Below is a small trained network, with its code and all its weights. Each question gives an input and a target symbol and asks what happens when units are switched off, that is, made to give their printed mean instead of their output.

import numpy as np


def w(rows, s, z=0):
    codes = np.array(rows[::2]) - 128.0
    scale = np.full(codes.shape[1], s)
    scale[-1] = z or s
    return codes * scale


def norm(h):
    return h / np.sqrt((h * h).mean(-1, keepdims=True) + 1e-5)


def f(y):
    return np.maximum(y, 0)


def softmax(a):
    e = np.exp(a - a.max(-1, keepdims=True))
    return e / e.sum(-1, keepdims=True)


def log_softmax(a):
    a = a - a.max(-1, keepdims=True)
    return a - np.log(np.exp(a).sum(-1, keepdims=True))


def net(x, mask):
    ids = ['ΓΔΘΛΞΠΣαβεζητφψω'.index(c) for c in x.split()]
    T = len(ids)
    res = E[ids] + P[:T]
    u = 0
    for l in range(3):
        q, k, v = (norm(res) @ M[l].T for M in (Q, K, V))
        z = softmax(np.where(np.tri(T) > 0, q @ k.T / 4**0.5, -1e9)) @ v
        res = res + np.where(mask[u], z, O[l][:, -1]) @ O[l][:, :-1]
        u += 1
        y = f(norm(res) @ A[l][:, :-1].T + A[l][:, -1])
        res = res + np.where(mask[u : u + 4], y, B[l][:, -1]) @ B[l][:, :-1]
        u += 4
    return log_softmax(norm(res)[-1] @ U[:, :-1].T + U[:, -1])


Q, K, V, O, A, B = {}, {}, {}, {}, {}, {}
E = w([
[97,153,62,160,216,162],'Γ',
[131,121,105,242,110,150],'Δ',
[118,140,86,123,226,148],'Θ',
[116,83,150,132,210,137],'Λ',
[97,166,118,109,79,62],'Ξ',
[197,151,126,148,130,200],'Π',
[124,162,94,83,130,56],'Σ',
[191,145,95,129,79,72],'α',
[85,216,75,129,151,87],'β',
[131,78,171,95,213,129],'ε',
[15,96,190,79,64,106],'ζ',
[37,106,147,2,134,52],'η',
[154,121,131,137,37,103],'τ',
[155,59,126,134,160,60],'φ',
[144,88,164,69,215,127],'ψ',
[57,157,124,76,126,56],'ω',
],0.025)
P = w([
[113,217,242,125,142,95],'0',
[140,179,205,141,147,78],'1',
[148,148,172,141,148,81],'2',
[150,117,145,135,146,88],'3',
[151,91,120,129,142,93],'4',
[150,65,92,123,137,101],'5',
[146,35,60,121,132,109],'6',
[139,4,26,111,126,112],'7',
],0.018)
Q[0] = w([
[176,60,125,190,136,101],'0.h0',
[124,126,133,63,130,118],'0.h0',
[94,55,80,125,132,50],'0.h0',
[174,122,108,152,157,1],'0.h0',
],0.014)
K[0] = w([
[197,33,2,111,103,225],'0.h0',
[38,172,101,136,110,123],'0.h0',
[64,48,59,66,78,146],'0.h0',
[217,91,16,97,135,26],'0.h0',
],0.009)
V[0] = w([
[225,154,220,2,159,165],'0.h0',
[164,155,143,145,161,196],'0.h0',
[143,172,76,96,207,115],'0.h0',
[65,158,169,207,143,120],'0.h0',
],0.0073)
O[0] = w([
[244,83,110,147,57,198,118],'0.h0',
[103,100,96,2,87,173,3],'0.h0',
[200,100,128,60,98,76,176],'0.h0',
[136,106,107,134,239,129,127],'0.h0',
],0.0083,0.0036)
A[0] = w([
[79,180,31,85,212,254,6],'0.n0',
[163,33,194,120,200,182,32],'0.n1',
[63,139,162,231,30,99,22],'0.n2',
[239,106,58,82,144,211,4],'0.n3',
],0.0074,0.0018)
B[0] = w([
[212,20,225,106,160,96,185],'0.n0',
[102,155,35,173,212,100,253],'0.n1',
[137,98,134,255,110,145,251],'0.n2',
[114,62,196,227,133,176,193],'0.n3',
],0.009,0.0034)
Q[1] = w([
[184,61,130,183,111,178],'1.h0',
[208,40,109,110,191,92],'1.h0',
[87,49,112,133,252,167],'1.h0',
[121,89,211,24,43,182],'1.h0',
],0.016)
K[1] = w([
[134,77,25,219,124,251],'1.h0',
[144,55,8,79,104,96],'1.h0',
[7,36,56,126,105,117],'1.h0',
[170,85,247,55,212,242],'1.h0',
],0.011)
V[1] = w([
[145,216,56,83,193,127],'1.h0',
[93,177,176,160,180,148],'1.h0',
[86,47,115,102,152,135],'1.h0',
[152,153,9,194,141,173],'1.h0',
],0.012)
O[1] = w([
[61,40,220,105,42,83,55],'1.h0',
[99,30,68,118,140,221,193],'1.h0',
[245,148,240,152,155,179,109],'1.h0',
[2,161,131,64,96,200,2],'1.h0',
],0.0082,0.0032)
A[1] = w([
[145,248,133,66,254,87,131],'1.n0',
[116,241,249,237,50,135,253],'1.n1',
[236,112,200,154,70,151,171],'1.n2',
[30,116,178,197,135,71,148],'1.n3',
],0.0098,0.0043)
B[1] = w([
[70,212,134,80,128,131,200],'1.n0',
[88,89,248,128,108,112,205],'1.n1',
[38,145,96,115,100,145,180],'1.n2',
[155,149,151,108,47,109,255],'1.n3',
],0.016,0.0079)
Q[2] = w([
[123,128,149,68,133,208],'2.h0',
[49,39,41,84,154,7],'2.h0',
[66,121,70,162,123,208],'2.h0',
[146,195,102,144,153,55],'2.h0',
],0.013)
K[2] = w([
[140,124,89,163,189,247],'2.h0',
[166,126,48,34,122,50],'2.h0',
[130,126,53,113,68,162],'2.h0',
[143,206,167,182,139,81],'2.h0',
],0.011)
V[2] = w([
[155,200,118,217,100,153],'2.h0',
[93,99,3,116,207,56],'2.h0',
[55,56,157,199,131,120],'2.h0',
[178,2,53,104,149,69],'2.h0',
],0.0056)
O[2] = w([
[180,2,189,65,146,102,7],'2.h0',
[75,128,190,196,95,158,84],'2.h0',
[63,62,89,152,168,126,252],'2.h0',
[20,177,232,240,169,116,42],'2.h0',
],0.0053,0.0017)
A[2] = w([
[75,195,251,81,61,142,2],'2.n0',
[137,183,92,112,128,31,119],'2.n1',
[135,175,125,181,168,213,137],'2.n2',
[103,158,201,53,68,204,80],'2.n3',
],0.014,0.0089)
B[2] = w([
[101,196,51,4,67,133,194],'2.n0',
[120,107,142,147,73,132,244],'2.n1',
[152,141,125,127,65,135,166],'2.n2',
[189,111,122,135,84,97,148],'2.n3',
],0.027,0.011)
U = w([
[64,164,127,68,81,108,146],'Γ',
[152,86,213,175,79,56,24],'Δ',
[181,146,103,207,131,67,150],'Θ',
[83,12,143,62,139,88,2],'Λ',
[187,182,57,138,162,110,194],'Ξ',
[163,172,236,96,140,144,112],'Π',
[59,150,99,126,154,182,183],'Σ',
[82,66,176,123,133,183,163],'α',
[143,253,175,166,139,102,66],'β',
[95,111,33,127,165,76,129],'ε',
[94,227,44,163,125,153,37],'ζ',
[158,69,101,67,151,143,171],'η',
[107,162,196,84,196,75,173],'τ',
[212,109,107,138,67,177,51],'φ',
[137,143,154,143,116,194,167],'ψ',
[163,89,111,111,177,52,177],'ω',
],0.021,0.008)

Each question gives the input, a string of symbols that net reads in full, and the target symbol t.
The units are the heads (4 rows each of Q, K, V and O) and the neurons (one row each of A and B). Each row of codes is followed by its name. A weight is (code - 128) times the scale printed after its matrix; where a second scale follows, it is the last column's (O, A, B and U).
mask holds one flag per unit, layer by layer, with each layer's heads first. A switched-off unit (its flag False) gives its mean, the last column of its rows in O or B, instead of its output. The means were averaged over made-up inputs and are rounded, as every weight is.
A unit's drop is (log p(t) with every unit on - log p(t) with that unit switched off) / (log p(t) with every unit on - log p(t) with every unit switched off).
The circuit of an input: a set's keep is (log p(t) with only the set's units on - log p(t) with every unit switched off) / (log p(t) with every unit on - log p(t) with every unit switched off). Starting from the 12 units with the biggest drops (on a tie, the unit counted first), units are removed one at a time, each time the one whose removal leaves the highest keep (on an exact tie, the one counted first), for as long as the keep stays at least 0.8.
units of the circuit, in order: the units of the circuit, biggest drop first
most important unit: the unit with the biggest drop
k most important neurons: the k neurons with the biggest drops, biggest first
k most important neurons of layer l: the k neurons of layer l with the biggest drops, biggest first
input α Θ ζ Θ, target Ξ: most important unit -> 0.n3
input β ζ τ ψ ζ α ζ, target Θ: units of the circuit, in order -> 1.h0, 0.h0, 2.n0, 2.n1
input ζ τ ψ ω β τ, target Δ: 4 most important neurons -> 2.n0, 1.n1, 1.n0, 0.n2
input α φ Λ Λ ζ ζ, target Δ: units of the circuit, in order -> 0.h0, 1.h0, 2.n0
input Ξ τ ζ φ ζ η ε, target Θ: units of the circuit, in order -> 0.n1, 1.h0
input φ Ξ η ζ ω Θ τ Γ, target ζ: units of the circuit, in order -> 1.h0, 2.n0
input Ξ Σ Γ, target Δ: units of the circuit, in order -> 2.n0, 0.n0
input ζ τ ω ω α ω ψ, target ω: 3 most important neurons -> 0.n1, 2.n0, 2.n1
input Θ Λ η ω τ ζ η, target Δ: 3 most important neurons -> 2.n0, 1.n1, 0.n1
input Λ ψ ψ ψ, target φ: 3 most important neurons -> 2.n2, 0.n3, 2.n0
input Σ Λ ε Γ, target ψ: 2 most important neurons of layer 2 -> 2.n2, 2.n0
input Σ β Γ ψ Ξ τ Γ, target ζ: 2 most important neurons -> 1.n0, 2.n2
input Σ Π Ξ β ψ Γ ε, target τ: 2 most important neurons -> 2.n1, 1.n3
input α τ η Λ, target Θ: units of the circuit, in order -> 1.n1, 1.h0
input Λ ζ Π τ Λ Θ α Λ, target Γ: units of the circuit, in order -> 1.h0
input α Λ Θ η ψ Δ Θ, target Σ: units of the circuit, in order -> 1.h0, 2.n0
input Λ ε α Λ ζ Σ Θ, target Δ: 2 most important neurons -> 0.n0, 2.n0
input β Λ β Γ Ξ ψ, target ε: units of the circuit, in order -> 0.n1, 1.n3, 1.n1
input ε α Ξ ε β β ζ Λ, target Ξ: 3 most important neurons of layer 2 -> 2.n1, 2.n2, 2.n0
input Λ α ε Γ ζ Λ ε, target α: 2 most important neurons -> 0.n1, 2.n0
input Σ ε τ β ω ζ Δ Λ, target Σ: 2 most important neurons of layer 2 -> 2.n1, 2.n0
input Γ ε ζ ε φ α Γ ψ, target τ: 2 most important neurons -> 0.n0, 1.n3
input η ω Σ ζ β ζ, target Δ: units of the circuit, in order -> 1.h0
input η Λ ψ Λ, target φ: 3 most important neurons -> 2.n2, 1.n1, 0.n3
input ζ β ψ ω β ψ ε Θ, target ψ: 3 most important neurons of layer 1 -> 1.n3, 1.n1, 1.n2
input τ β Ξ Θ ψ Ξ, target Δ: 4 most important neurons -> 1.n0, 2.n0, 0.n1, 1.n2
input Σ β ω Θ ζ Ξ Λ, target ε: most important unit -> 0.h0
